Below are the code and all the weights of a small trained network. Each question names an input and a class and asks about switching units off, where a switched-off unit gives its printed mean instead of its output.

import numpy as np


def w(rows, s, z=0):
    codes = np.array(rows[::2]) - 128.0
    scale = np.full(codes.shape[1], s)
    scale[-1] = z or s
    return codes * scale


def f(y):
    return np.maximum(y, 0)


def log_softmax(a):
    a = a - a.max(-1, keepdims=True)
    return a - np.log(np.exp(a).sum(-1, keepdims=True))


def net(x, mask):
    res = np.array(x, float).reshape(1, 4) / 4 @ E
    y = f(res @ A[0][:, :-1].T + A[0][:, -1])
    res = res + np.where(mask, y, B[0][:, -1]) @ B[0][:, :-1]
    return log_softmax(res[-1] @ U[:, :-1].T + U[:, -1])


A, B = {}, {}
E = w([
[95,198,216,94,104,162,172,238],'x0',
[75,156,90,113,147,162,72,172],'x1',
[195,110,43,10,126,142,183,146],'x2',
[216,127,139,154,89,99,37,136],'x3',
],0.011)
A[0] = w([
[189,140,84,10,74,138,169,211,168],'N1',
[217,166,106,66,141,158,156,175,150],'N2',
[99,157,143,43,217,253,121,208,169],'N3',
[64,124,155,227,155,178,52,93,182],'N4',
[203,126,100,131,29,112,24,160,134],'N5',
[154,58,142,232,146,142,89,82,57],'N6',
[130,45,135,195,136,44,187,2,108],'N7',
[114,101,72,92,154,152,84,127,157],'N8',
[164,81,88,117,107,50,191,141,71],'N9',
[223,127,131,85,94,132,159,40,170],'N10',
[97,195,210,223,110,90,88,186,235],'N11',
[50,160,44,96,214,189,138,98,253],'N12',
[131,206,173,73,115,115,190,157,190],'N13',
[103,176,195,183,110,118,85,158,224],'N14',
],0.0096,0.0045)
B[0] = w([
[36,124,130,102,54,196,99,94,249],'N1',
[89,153,129,59,75,150,33,134,208],'N2',
[89,133,104,156,88,154,223,90,235],'N3',
[131,148,156,133,115,97,160,58,220],'N4',
[81,154,73,112,128,101,80,86,192],'N5',
[60,142,115,134,108,150,135,74,182],'N6',
[149,168,149,157,111,108,239,111,228],'N7',
[178,94,115,147,143,69,135,92,180],'N8',
[184,136,139,148,127,119,132,165,180],'N9',
[168,91,135,163,175,127,126,179,208],'N10',
[228,174,249,243,120,198,73,87,238],'N11',
[124,61,104,83,157,78,142,113,243],'N12',
[115,88,132,82,87,150,223,110,210],'N13',
[186,174,193,174,118,210,110,79,211],'N14',
],0.011,0.014)
U = w([
[132,220,209,146,57,192,128,50,138],'0',
[194,138,186,190,167,152,139,137,56],'1',
[245,69,147,144,204,63,187,128,145],'2',
[154,94,116,84,144,125,2,121,150],'3',
[97,111,69,93,119,73,167,35,188],'4',
[108,70,129,70,91,202,147,161,157],'5',
[125,123,156,151,196,153,112,216,2],'6',
],0.0096,0.0028)

Each question gives the input, the list of numbers given to net, and the class t.
The units are the neurons (one row each of A and B). Each row of codes is followed by its name. A weight is (code - 128) times the scale printed after its matrix; where a second scale follows, it is the last column's (A, B and U).
mask holds one flag per neuron, in row order. A switched-off neuron (its flag False) gives its mean, the last column of its row in B, instead of its output. The means were averaged over made-up inputs and are rounded, as every weight is.
A unit's drop is (log p(t) with every unit on - log p(t) with that unit switched off) / (log p(t) with every unit on - log p(t) with every unit switched off).
The circuit of an input: a set's keep is (log p(t) with only the set's units on - log p(t) with every unit switched off) / (log p(t) with every unit on - log p(t) with every unit switched off). Starting from the 12 units with the biggest drops (on a tie, the unit counted first), units are removed one at a time, each time the one whose removal leaves the highest keep (on an exact tie, the one counted first), for as long as the keep stays at least 0.8.
circuit, biggest first: the units of the circuit, biggest drop first
most important unit: the unit with the biggest drop
k most important neurons: the k neurons with the biggest drops, biggest first
drop of u: that unit's drop, to one decimal
input [-6,-1,7,0], class 2: most important unit : N10
input [-4,-7,-1,1], class 2: circuit, biggest first : N1, N10
input [3,-3,6,7], class 5: 2 most important neurons : N1, N11
input [-6,-8,1,7], class 2: 2 most important neurons : N10, N1
input [-2,1,6,-4], class 5: 2 most important neurons : N4, N1
input [-4,7,7,-3], class 4: 2 most important neurons : N8, N12
input [-4,5,3,1], class 4: drop of N11 : 0.5
input [5,-2,8,-1], class 5: drop of N1 : 0.0
input [4,-1,5,7], class 5: drop of N11 : 0.5
input [1,-7,-2,-5], class 1: drop of N12 : 0.2
